Each row was made from one small tree. The marks that hang from a mark follow it in brackets, in the order of their numbers. Every link used is in the known rows. Write each row's tree.
Known rows:
j_141{j_578 j_694{j_264 j_588{j_839}}}: [ 0.89  0.82 -3.39  0.36  5.44  3.22  1.08 -3.07  1.97 -1.11 -2.66  3.57
 -2.00  0.64 -2.05  1.89  3.71 -2.39  3.69 -0.33 -0.09 -0.38 -1.20 -2.04
 -3.65  0.57 -0.34 -2.45  1.51 -3.95 -2.46 -3.51  4.44 -1.90 -3.72  0.06
  0.14 -0.24  3.24  3.83 -0.08  2.45 -1.97  4.24]
j_264{j_694{j_582 j_588}}: [ 1.81  0.59  0.58 -2.56  1.89 -0.14 -2.47  0.00  1.44 -0.03 -0.70 -0.12
  0.07  0.15 -2.48  1.43  0.47 -3.13  0.66 -0.13 -1.50 -0.41 -1.15  0.53
  1.04  0.17  2.19  0.63  2.41 -2.48 -3.45 -3.38 -0.69 -4.07  1.58 -0.90
  0.68  0.17  1.26  1.29 -0.52  0.70 -2.05 -0.05]
j_141{j_694{j_582{j_588}} j_839{j_70 j_578}}: [-3.23 -0.42 -1.11  0.05  1.35  3.36  1.53 -2.76  0.92  0.44 -0.45  4.23
 -0.62  1.50 -1.10 -1.87  2.52 -4.15  3.04  2.67 -0.65 -3.46  0.24  3.44
  0.24 -1.09  2.02 -2.14  0.46 -3.79  1.55  1.90  3.81 -4.90 -1.72 -0.10
  0.47 -0.76  3.68  0.83  3.68  2.28 -1.29  2.27]
j_70{j_578 j_839{j_264}}: [-0.08 -4.87 -1.82  2.77 -0.10 -1.75  1.26 -1.98 -0.10 -0.73 -0.17  0.55
 -0.93 -4.13  0.01 -0.01 -3.29  0.51 -1.73  1.55  4.39  2.59  2.85 -3.27
  3.12 -2.42  1.61 -4.79 -2.90 -2.13 -0.16  4.36  3.33  1.43 -0.51  1.31
 -0.58 -0.42  0.17 -1.22  1.90  5.63 -3.68  0.45]
j_141{j_578 j_588 j_694}: [-0.49  0.66 -2.03  1.50  3.47  6.09  2.56 -2.06  1.87  1.50 -3.25  6.48
 -2.37 -1.82 -4.62 -0.20  1.79 -3.86  6.36  1.18  0.52 -1.58  1.25 -1.77
 -0.52  0.25 -2.79 -1.28  1.36 -4.03 -2.72 -1.22  4.47 -2.04 -3.87  0.56
  2.56 -0.10  2.67  3.13  3.07  3.29 -0.76  2.42]
j_578{j_70 j_839{j_997{j_264}}}: [-2.36 -4.52 -0.26  3.12 -2.53 -0.72  3.43 -0.11 -1.65 -0.31  0.00 -2.40
 -1.09 -5.33  3.38  1.09 -5.79  2.60 -4.16  1.66 -0.69 -2.63  1.82  1.98
  1.11 -0.70  2.83 -3.97  0.79 -0.46  5.60  0.77 -2.38  2.70  2.74 -0.91
 -1.64 -1.13  2.20 -3.67  5.35  1.49 -1.91 -0.16]
j_997{j_264{j_70 j_694 j_839} j_588{j_141{j_578}}}: [ 3.15  0.77 -7.24  0.73 -1.25  0.86 -2.35 -2.04 -1.83 -2.11  0.88  0.01
  1.30  1.32  0.90  0.96 -0.54 -0.12 -0.95 -2.27  2.47  3.49 -0.14  1.84
  1.25 -4.13 -2.22 -7.91  2.70 -0.90  0.17 -3.85 -4.49 -5.19  4.87 -2.09
  0.74 -8.30  1.07  2.49  0.96  1.43  1.05 -2.58]
j_264{j_70 j_839{j_997}}: [-3.59  0.06 -2.95 -1.40 -1.57  0.51 -2.00  0.39  0.59 -2.38  2.46  2.78
  1.33  0.72 -0.24 -1.35 -0.53  0.07 -3.01  0.73 -0.54 -2.00  1.11  2.18
  0.27 -2.52  0.46 -4.81  2.36 -0.50 -0.26  3.46 -2.25 -1.14  4.67 -3.80
 -2.61 -4.97 -0.64 -0.54  0.48  1.56  2.68 -3.88]
j_70{j_839{j_264{j_694{j_582}} j_578}}: [-2.00 -2.99 -1.09  0.61 -0.07 -0.50  0.93 -0.83  0.36 -1.46  0.08  1.05
  0.32 -2.08  0.32  1.90 -3.36 -2.59 -2.88  1.42  4.42  1.38  0.94  0.29
  2.88 -2.03  1.32 -3.99 -0.63 -2.56 -2.62  2.73  1.94 -1.19 -0.13 -1.17
 -1.13 -1.64  0.86 -0.60  2.81  2.42 -3.94  1.69]
j_997{j_264 j_588{j_141{j_694}}}: [ 3.53  0.57 -4.40  2.41  1.74  0.48 -1.07 -2.77 -1.64 -0.59 -2.67 -2.51
  0.79  0.67  1.22  1.75 -0.19  0.97  1.85 -1.76  2.01  2.45  0.93  0.90
  1.21 -1.82 -1.65 -3.85  0.82 -0.86  3.44 -6.39 -1.15 -3.54  1.84 -0.63
  1.00 -3.70  1.84  2.99  1.82 -0.69 -0.35 -0.88]
j_70{j_839{j_997{j_694}}}: [-0.98 -2.66 -1.72  0.83  1.29 -1.32  0.03  0.09 -0.54 -1.42 -0.91 -0.77
  2.12 -2.71 -1.36  1.41 -3.91  0.46 -0.27 -0.21  2.70  0.27  2.51 -1.76
  0.65 -1.26  0.92 -1.68 -0.47  0.09 -0.05 -1.49  1.92  0.80  2.76 -2.56
 -3.78 -0.83  0.14 -0.73  1.10  1.88 -3.40 -0.36]
j_141{j_588 j_839{j_264 j_578{j_582} j_997}}: [-6.88 -1.54 -1.30  2.04  2.26  5.18  3.17 -3.71  1.21 -1.43 -2.41  5.37
  2.47 -5.50 -2.10 -0.54 -1.65 -4.55  0.23  4.93  3.20 -2.90  1.64  0.64
  4.40 -1.53  1.52 -5.10  1.35 -6.51  1.29  0.22  4.90 -1.04 -0.81 -1.61
  1.95 -0.12  2.09 -0.79  4.90  2.52 -1.35  2.59]
j_997{j_264{j_70{j_578} j_694{j_582} j_839} j_588}: [ 2.57  0.30 -5.16  1.58 -1.80 -0.72 -3.16 -0.96 -2.33 -2.75  0.90 -2.06
 -0.33 -0.31  0.02  1.08 -1.99 -0.28 -1.86 -0.65  0.86  3.45  0.90  0.41
  5.66 -4.03  1.13 -5.89  2.84 -0.43  0.00 -1.97 -4.83 -6.24  7.10 -3.30
  0.21 -6.87 -1.51  1.91 -0.53  3.07  0.20 -2.94]
j_582{j_588 j_839{j_70{j_578} j_264}}: [-4.79 -1.19 -2.23  0.73 -0.78  4.51 -0.69 -2.71  1.48 -1.21  0.60  1.00
  2.60  1.76  3.30 -3.02  2.31  0.35 -1.23  2.47  4.51 -2.29  1.70  1.18
 -0.75 -1.33  2.84 -6.60 -2.15 -1.48  3.38  2.55  1.11  1.02 -3.57  3.57
 -1.82  0.16  3.44 -0.56 -1.21  1.26  2.41  0.93]
j_694{j_264 j_582{j_141 j_839} j_588}: [ 1.35  3.92  1.90 -0.69  4.20  1.81 -2.84 -1.43  3.24 -5.21 -1.13 -1.50
 -0.80  4.33 -0.90  4.48  6.32  1.01 -4.60  0.34 -1.74 -3.10  0.41 -0.03
  0.92  1.49  6.78 -2.21  2.08 -5.12 -0.09 -6.44  1.39 -4.46 -2.34  0.11
 -1.05  2.36  3.48  3.58 -5.59 -0.31 -2.32  4.23]
j_997{j_588{j_141{j_839}}}: [ 2.08  0.39 -4.72  1.72  2.20  2.26 -0.11 -2.79 -0.43 -0.60 -0.41 -0.96
  1.45  1.97 -0.67 -0.27  0.83  1.33  1.06 -0.98  0.41  1.62 -0.11  0.99
  0.55 -2.46 -1.29 -3.22  0.45 -1.78  3.35 -5.88  0.48 -2.53  0.85 -0.03
  3.05 -1.28  3.22  1.52  0.18  1.45  0.10 -0.85]
j_582{j_141{j_578 j_839{j_264 j_997}}}: [-2.62  2.33 -0.58  1.08  1.59  2.95  2.12 -2.90  0.80 -0.64 -2.12  4.37
  0.55 -0.87 -0.52  0.60  0.63 -1.07  0.53  0.20  3.16 -2.92  0.31  2.41
 -3.32  0.36 -0.89 -4.58 -1.02 -4.21  1.25  0.77  3.09 -1.22 -2.84  1.82
 -0.06 -4.22  1.65 -0.56  0.49  0.23 -0.62  2.42]
j_582{j_839{j_264 j_997}}: [-4.91 -1.02 -1.28  2.21  1.75  1.76  0.34 -0.26 -0.07 -2.56 -1.09  1.06
  2.70 -1.73  2.44  0.74 -1.39 -0.36 -1.25  2.65  3.39 -2.66  0.98  1.38
 -0.49  0.62 -0.02 -5.06  0.06 -1.58  1.12  1.19  2.16  2.69  0.18 -1.57
 -3.17 -0.26  1.79 -1.18 -0.42 -1.14  1.13  0.70]
j_578{j_582 j_839{j_997{j_588}}}: [-5.25 -2.99 -1.64  2.55 -1.37  0.64  1.71 -1.79  0.10 -0.80 -1.76 -2.76
  0.86 -6.41 -1.66  0.52 -7.49  2.44 -1.71  2.53  0.21 -1.95  3.01 -0.21
  3.11 -2.48  3.67 -3.60  1.75 -2.05  3.37 -1.01  2.91 -1.19  3.60  0.09
  2.53  1.29  3.40 -2.47  3.04 -1.05 -2.61 -0.13]
j_997{j_588{j_141 j_839}}: [ 0.88  0.39 -6.29  1.25  3.41  2.86  0.41 -3.97 -0.78 -1.27 -0.30 -1.78
  2.77  2.32 -0.98  0.20  2.37  1.75  0.52 -0.19  0.65  2.98 -0.08 -0.09
 -0.13 -2.92 -2.34 -4.79 -0.58 -0.12  3.02 -5.79  0.76 -2.65 -0.43  0.38
  3.25 -1.05  3.54  2.68 -0.06  1.72 -0.26 -1.06]
j_694{j_582{j_588{j_141{j_578}}}}: [-0.57  1.01  0.67 -1.53  1.57  2.84  0.64 -1.46  2.34 -0.03  0.74  0.23
  0.62  2.50 -2.38 -0.12  3.86  0.23 -1.26 -0.65 -0.57 -2.10  0.19  0.62
  0.49  0.57  2.36 -0.51  0.57 -2.97  0.99 -2.29  2.34 -4.73 -0.73  0.99
  0.91  0.87  2.72  0.56 -0.09  1.50 -1.38  1.37]
j_588{j_141{j_578} j_839{j_997{j_694}}}: [-2.42 -0.84 -5.79 -0.85  4.74  2.91  3.44 -5.24 -0.82 -0.97 -0.91  1.91
  5.24 -1.14 -1.79  0.81  2.87 -0.65  2.00  0.10  2.19  1.36 -0.57 -0.74
 -4.79 -0.82 -3.79 -6.15 -1.68  0.06  1.16 -2.35  4.25 -0.64 -1.26 -0.82
 -0.28 -1.92  4.48  0.83  2.38  1.93 -1.36  0.44]
j_582{j_141{j_588} j_839{j_264{j_70} j_578 j_997}}: [-7.28  3.11 -0.98  0.40  0.14  7.54  0.81 -3.65  2.34 -3.20 -2.16  4.68
  2.51 -1.26  0.82  0.12  1.42 -2.29 -2.39  3.45  4.78 -4.28  2.87  3.10
 -0.33 -0.16  1.24 -8.76 -0.13 -2.70  1.72  3.43  2.17 -0.50 -4.96 -0.63
 -1.45 -2.97  3.43 -0.14 -0.06 -0.96  2.74  0.97]
j_694{j_582{j_588{j_839{j_264}}}}: [-3.04  0.49  0.02 -0.53  2.71  1.95  0.15 -1.07  1.25 -0.92  0.53 -0.83
  1.15  2.42 -1.48  0.11  3.89 -0.06 -2.25  0.81 -0.12 -1.84  0.43  0.59
  1.73  0.23  2.60 -1.08  0.13 -2.86  0.91 -1.86  1.64 -4.49 -0.35  0.43
  0.23  1.26  1.21  1.32 -0.16  1.98 -2.05  1.94]
j_578{j_582{j_141 j_839{j_70}}}: [-3.47  0.82  0.97  0.60 -3.78  1.41  0.65 -1.77  0.02 -0.77 -0.50 -0.77
  2.57 -0.40 -0.25 -1.02 -0.59  0.39 -0.80  2.62  2.08 -2.00  3.68  2.00
  0.49 -1.14  2.96 -5.20 -1.33  0.42  1.75  2.11  2.21 -1.94 -2.33  3.98
  1.82  1.79  3.00 -0.52 -0.28 -3.66 -0.73  0.85]
j_839{j_997{j_264{j_694} j_588{j_141}}}: [ 0.30 -0.08 -3.42  0.28  2.05  0.85 -0.59 -2.80 -1.11 -1.37 -2.98 -1.11
  3.48 -3.10  0.11  2.28 -3.28 -0.46  1.18 -0.03  2.65  0.62  0.04  1.05
 -0.02 -1.26 -1.05 -3.51  1.59 -0.67  2.11 -5.01 -0.67 -1.54  3.94 -2.61
 -1.53 -4.73  0.89 -0.12  1.38 -1.84  0.32 -2.52]
j_694{j_264{j_70} j_582{j_141} j_588{j_839}}: [ 0.13  4.75 -0.76 -2.33  3.66  1.67 -2.16 -3.19  2.52 -4.85  0.04 -0.81
 -0.44  4.89 -1.18  2.90  9.03  0.14 -5.89 -0.63 -2.64 -1.70  0.47  0.46
  0.01  0.91  6.01 -3.74  2.43 -4.32  0.19 -5.20 -0.86 -6.05 -2.64 -1.38
  0.05  1.25  2.34  5.29 -3.18  2.14 -2.36  2.49]
j_141{j_694{j_264{j_70}} j_839}: [-0.28 -0.63 -2.84  1.11  2.77 -0.15 -0.99  0.31 -1.00 -0.41 -1.21  3.36
 -2.26  1.62  0.05 -0.24  2.84 -1.68  2.48 -0.07 -0.97 -1.97 -0.26  2.18
 -2.43  0.63  0.26 -1.06  2.48 -4.43 -0.56 -1.65  0.83 -2.49 -0.06 -1.69
 -0.82 -0.68  1.30  2.41  2.44  0.56 -1.52  3.32]
j_694{j_264 j_588{j_839}}: [ 1.18  0.86 -2.33 -0.92  5.27  0.84 -1.90 -2.62  1.77 -3.98 -0.76 -0.79
  0.52  2.32 -0.05  2.85  5.30  0.54 -2.66  0.25 -0.97  0.63 -1.46 -2.46
 -0.90 -0.26  3.28 -2.23  1.36 -3.25 -0.36 -6.71  0.57 -0.96 -2.14 -0.24
 -0.55  1.64  1.91  3.81 -2.89  1.55 -1.97  3.25]
j_997{j_264{j_70 j_694}}: [ 1.36  0.33 -1.56 -0.54 -3.22 -2.10 -1.96  0.89 -2.36 -0.56  0.46 -0.03
 -0.02 -1.35  2.60  0.25 -0.51 -1.72 -1.47 -1.58  1.67  1.35  0.11  1.54
  0.44  0.21 -0.10 -2.85  2.30  0.77 -1.01  0.37 -5.33 -2.07  2.89 -2.46
 -1.99 -4.16 -2.28  0.97  1.87 -0.78  0.22 -1.03]
j_839{j_264{j_70{j_578}} j_997}: [-5.84 -0.65 -2.04  0.03 -0.10  0.84  1.20 -3.26  0.17 -0.77 -1.91  1.65
  1.94 -4.36  2.43 -0.80 -2.28 -2.44 -1.45  1.12  3.67 -1.41  1.64  2.03
 -0.17  0.29  0.90 -5.19  0.34 -1.96  1.65  4.85 -0.15  2.09  1.00 -3.52
 -2.51 -2.45 -0.38 -1.51  3.29  1.42  2.07 -2.82]

Which tree is each row?
[-1.19 -0.60 -2.73 -3.53 -0.17  0.47 -3.77 -1.18  2.01 -2.07  1.70  2.90
  0.62 -1.48 -3.49 -0.68 -0.83 -3.06 -1.67  1.42 -1.65 -1.12  0.49  0.73
  2.39 -3.00  3.56 -5.18  3.59 -2.65 -3.34  2.62 -1.51 -4.94  5.96 -3.90
 -1.32 -4.90  0.60 -0.33 -0.28  4.58  0.62 -4.37]
j_264{j_70{j_578} j_694{j_582 j_588} j_839{j_997}}
[-1.40 -3.07 -0.40  1.03 -2.38  0.14  1.82 -0.76  0.80 -1.40  1.11  0.43
  0.44 -2.90 -1.43  0.21 -3.86 -0.32 -2.62  1.64  2.91  1.26  2.40 -1.87
  3.53 -2.63  2.62 -3.46 -0.68 -0.34 -0.61  2.52  3.92 -0.87 -0.36  0.05
  0.07  0.45  1.01 -1.49  1.67  1.87 -3.86  1.47]
j_70{j_839{j_578{j_582}}}
[ 2.53  2.70 -3.93  1.59 -1.59  0.10 -2.32 -0.86 -2.65 -1.93 -0.34 -2.10
 -0.11  0.55  0.94  1.03 -0.13 -0.82 -1.41 -2.09  1.10  1.83  0.78  2.40
  3.19 -1.46  0.72 -4.46  3.24 -0.82  1.49 -4.68 -5.33 -6.32  4.35 -3.10
  0.58 -5.25 -1.08  2.71  0.10  0.77 -0.29 -1.37]
j_997{j_264{j_70 j_694{j_582{j_141{j_839}}}} j_588}
[-2.64  0.02 -0.84  0.10 -1.44 -0.40  1.43 -3.49 -1.46 -1.83 -1.46  0.42
  3.37 -3.02  3.11  0.73 -1.76 -1.25 -0.65  2.33  2.24 -1.32  1.27  1.92
 -0.43 -0.92  0.61 -4.02 -0.49  1.07  3.46  1.64 -1.68  1.73  1.69 -1.70
 -3.41 -3.20 -0.04 -0.42  2.77 -1.36  1.48 -3.45]
j_839{j_70 j_997{j_264}}
[-3.02 -0.27 -1.70  1.45  6.05  3.40  1.11 -3.02  0.21 -1.81 -3.75  5.28
 -0.06 -0.57 -3.22  1.50  3.82 -3.91  3.40  4.62 -1.35 -4.68  1.68  1.72
  1.21 -0.20  1.55 -1.75  2.49 -7.56  0.29 -3.99  3.15 -3.85 -0.57 -1.89
  0.23  0.98  3.41  3.88  4.64  2.04 -2.61  2.46]
j_141{j_588 j_694{j_264 j_582} j_839{j_70 j_997}}
[-2.50 -0.40 -3.39  0.72  4.41  4.25  0.92 -2.96  0.19  0.67 -2.81  4.24
  0.45  0.33 -3.06 -0.82  4.24 -3.05  4.95  3.66 -0.24 -1.12  2.21 -0.19
 -0.28 -1.41 -2.42 -2.66 -0.30 -2.30 -0.66 -1.43  2.25 -2.30 -4.00  1.20
  2.33  1.04  3.18  4.73  4.31  2.30 -1.08  0.67]
j_141{j_588{j_839{j_70}} j_694}
[-3.19 -0.84 -1.52 -1.24  0.26  0.23 -0.23 -2.82  0.29 -4.21 -0.28  0.24
  1.91 -0.05  0.85  3.16 -0.94 -0.57 -3.11  3.05  1.29 -0.12 -0.46  0.89
  0.94 -3.00  3.30 -3.89  0.64 -1.87 -0.94  0.79  0.36 -0.96  1.52 -1.06
 -2.05 -2.70  1.06 -0.16 -0.23 -1.78  0.02  0.94]
j_694{j_264{j_839{j_70 j_578{j_582} j_997}}}
[ 0.70  3.56 -1.36 -0.09  2.41  3.36 -0.24 -2.57  2.00 -0.56 -2.31  4.79
 -2.32  2.29 -1.61  0.43  4.34 -1.41  2.17 -1.40  0.38 -3.01  0.32  1.86
 -4.59  0.74  0.74 -3.39  0.97 -4.96 -0.10 -1.96  2.50 -3.78 -4.47  1.81
  0.52 -2.89  2.97  2.64 -0.50  0.77 -1.07  3.76]
j_582{j_141{j_578 j_694{j_264{j_70} j_588} j_839}}
[-0.60 -0.02 -7.27  1.52  2.55  2.80  0.76 -5.25 -0.93 -1.19 -0.44 -1.35
  2.56  1.35  0.43 -0.63  2.26  0.80 -0.38 -0.09  2.13  3.46  0.68  0.50
  0.37 -3.08 -1.90 -7.14 -0.91 -0.84  3.32 -3.00  0.09 -2.16 -0.86 -0.17
  3.26 -1.65  3.31  2.59  1.23  3.24  0.41 -1.69]
j_997{j_588{j_141 j_839{j_264{j_70{j_578}}}}}
[-3.55  2.76  1.97  0.28  1.52  4.92  1.23 -1.83  2.00 -2.99 -0.95  1.89
  0.91 -0.32 -2.79  1.87  2.10 -1.17 -2.14  3.33  0.06 -3.88  1.95  1.07
  2.68  0.50  2.91 -3.39  0.53 -2.44  0.66  0.33  3.70 -3.97 -1.78 -0.87
 -0.18  0.04  2.80  0.13 -1.51  0.07 -0.62  1.58]
j_694{j_582{j_141{j_588} j_839{j_578 j_997}}}
[-1.68 -0.76 -1.79 -1.52  2.11  3.27 -1.11 -2.01  2.22  1.03  0.12  1.63
  2.45  3.10  0.12 -2.30  3.63  0.88 -0.04 -0.95  2.37 -2.27 -0.15  1.92
 -2.66 -0.61  0.97 -2.39 -0.47 -4.04  2.98 -3.20  1.60 -2.13 -2.24  3.23
  0.25 -0.81  3.49 -0.08  1.25  0.31 -0.02  1.82]
j_582{j_588{j_141{j_839{j_264}}}}
[-1.13 -5.00 -0.08  0.27 -3.27  0.87  2.18 -1.13  0.68  1.65  0.23 -2.99
  1.82 -0.45 -0.52 -1.56 -1.98  1.44 -1.76  0.50  2.18 -1.37  4.34  1.59
  1.26 -1.88  5.44 -4.11 -0.41 -1.59  3.56 -2.16  1.71 -2.08 -1.30  4.06
  1.24  3.52  4.04 -1.84  4.99  0.03 -4.91  2.25]
j_578{j_70{j_839} j_582{j_588{j_141{j_694{j_264}}}}}
[-3.57 -1.36 -1.38 -0.72 -1.17  0.26 -0.24 -3.27  0.51 -1.86  0.09  1.75
  2.70 -1.47 -1.25 -0.18 -2.55  0.12 -0.52  3.99  1.10 -1.25  2.03  1.13
  1.11 -4.54  1.60 -5.69 -1.67 -0.56  0.89  4.55  1.46 -1.05  2.51  1.50
 -0.84 -4.42  1.40 -1.66  0.64  0.48  0.85 -3.19]
j_264{j_839{j_70{j_578{j_582{j_141}}} j_997}}
[-4.19 -0.40  0.63 -1.57 -3.01  3.90  1.79 -2.81  2.25 -0.02  0.11  0.31
  1.55 -2.22 -1.17 -1.38 -2.14 -2.13 -0.82  1.70  2.16 -0.35  0.67  0.02
  2.52 -1.64  3.88 -2.32  0.13 -0.01  0.85  2.76  3.55 -2.52 -1.77  0.79
  1.44  0.24  1.60 -2.39  0.80 -0.83 -0.03  1.68]
j_839{j_578{j_582{j_588}}}
[-3.29 -1.45 -0.26  0.57  0.68  0.29 -0.38 -0.59  0.41 -1.13 -1.57 -0.40
 -0.39 -3.78  0.04  2.07 -3.49  2.21 -2.73  1.12  0.45 -3.43  0.95  1.03
 -0.23 -0.54  2.57 -2.47  1.31 -3.01  2.24 -1.01  0.10 -1.81  2.40  0.15
 -1.65 -3.05  2.31 -1.70  2.06 -0.85 -2.07  0.89]
j_578{j_839{j_997{j_264{j_694{j_582{j_141 j_588}}}}}}
[ 0.41  1.28 -2.51 -0.07 -2.53 -2.63 -1.90  0.15 -3.68 -0.68 -0.77 -3.76
  1.45 -0.72  3.20  0.69 -0.46 -1.47  0.14 -4.00  1.97  2.43  1.88  0.60
  1.01  0.56  0.91 -1.96  1.10  3.21  1.06 -1.53 -5.72 -1.67  4.39 -5.12
 -4.02 -3.10 -2.39  1.77  1.48  0.47  0.14 -0.63]
j_997{j_264{j_70} j_694}
[-3.10  0.29 -3.87  2.11  2.24  5.87  4.20 -4.25 -0.23 -1.25 -1.31  6.56
  2.09 -3.49 -2.77 -1.03  1.12 -4.10  3.64  2.36  1.58 -1.94  1.00 -0.96
  0.22 -1.22 -1.24 -4.63  0.69 -3.81  1.10 -1.78  2.97 -0.02 -0.76 -1.69
  0.70 -1.35  2.59  1.11  3.07  5.64 -0.29  1.18]
j_141{j_578 j_588 j_839{j_70 j_997{j_694}}}
[-2.46  2.64  0.49  0.27 -1.24  4.54  0.15 -1.56  1.43 -2.37 -0.09  2.01
  0.77  1.24  0.59  0.43  1.37  0.15 -1.65  1.89  2.45 -2.09  0.97  1.77
 -1.37 -0.33  1.18 -5.37 -1.52  0.43  1.09  2.91  2.70 -1.26 -4.66  2.00
 -0.85 -2.20  3.15 -1.00 -3.29 -2.20  1.44  2.41]
j_582{j_141 j_839{j_578}}
[-3.34 -1.62  0.13  0.20 -1.09  2.02  1.08 -4.11  1.38  0.82 -1.90  0.55
  1.28 -4.35 -2.22 -2.15 -2.04 -0.12  0.90  2.09  3.16 -1.07  2.79 -0.98
  1.42 -1.45  4.09 -4.08 -1.90 -2.48  2.55  2.95  4.71 -2.09 -1.35  3.87
  1.62 -0.28  1.39 -2.75  0.72  1.16 -1.23  0.91]
j_70{j_578{j_582{j_141{j_839{j_264 j_997}} j_588}}}
[-2.79 -1.82 -3.43  0.60 -0.31  0.64  2.55 -4.39 -1.64 -1.06  1.01  0.26
  2.55 -1.25 -0.18 -1.63  2.03 -0.39 -0.28  3.64  0.76  2.10  1.17 -1.20
  0.27 -2.66  0.04 -5.64 -2.89  1.64  1.65  3.15  1.76 -0.37 -2.09  2.20
  1.92  0.82  1.74  0.88  1.56  2.78 -1.12 -0.62]
j_588{j_839{j_70{j_578{j_582}}}}
[-0.92 -4.87 -0.36  2.55 -4.69 -1.19  3.11 -0.43 -1.93  0.25 -0.20 -4.04
  2.18 -5.17 -0.16  0.00 -7.30  0.09 -2.05  1.65  2.37  0.33  4.35  0.96
  4.53 -2.39  4.14 -4.87  0.58  0.56  2.99 -1.19 -0.07 -0.66  3.23  0.27
  0.63  1.36  0.97 -2.89  4.84  0.48 -4.76 -0.42]
j_578{j_70{j_839{j_997{j_264{j_694} j_588}}} j_582}
[ 0.85  1.44 -2.29 -3.63 -1.96  0.76 -3.42 -0.01  1.12  0.35  0.95  1.71
  0.05  0.60 -0.08 -1.93  1.29 -3.42 -0.32 -1.97 -0.67 -0.05 -0.39  1.88
 -1.44 -0.02  1.36 -2.19  3.59 -0.45 -2.68 -0.36 -4.57 -2.28  0.83 -2.48
 -0.07 -1.51  0.41  1.48  0.40  1.27  1.37 -2.57]
j_264{j_70 j_694{j_588}}
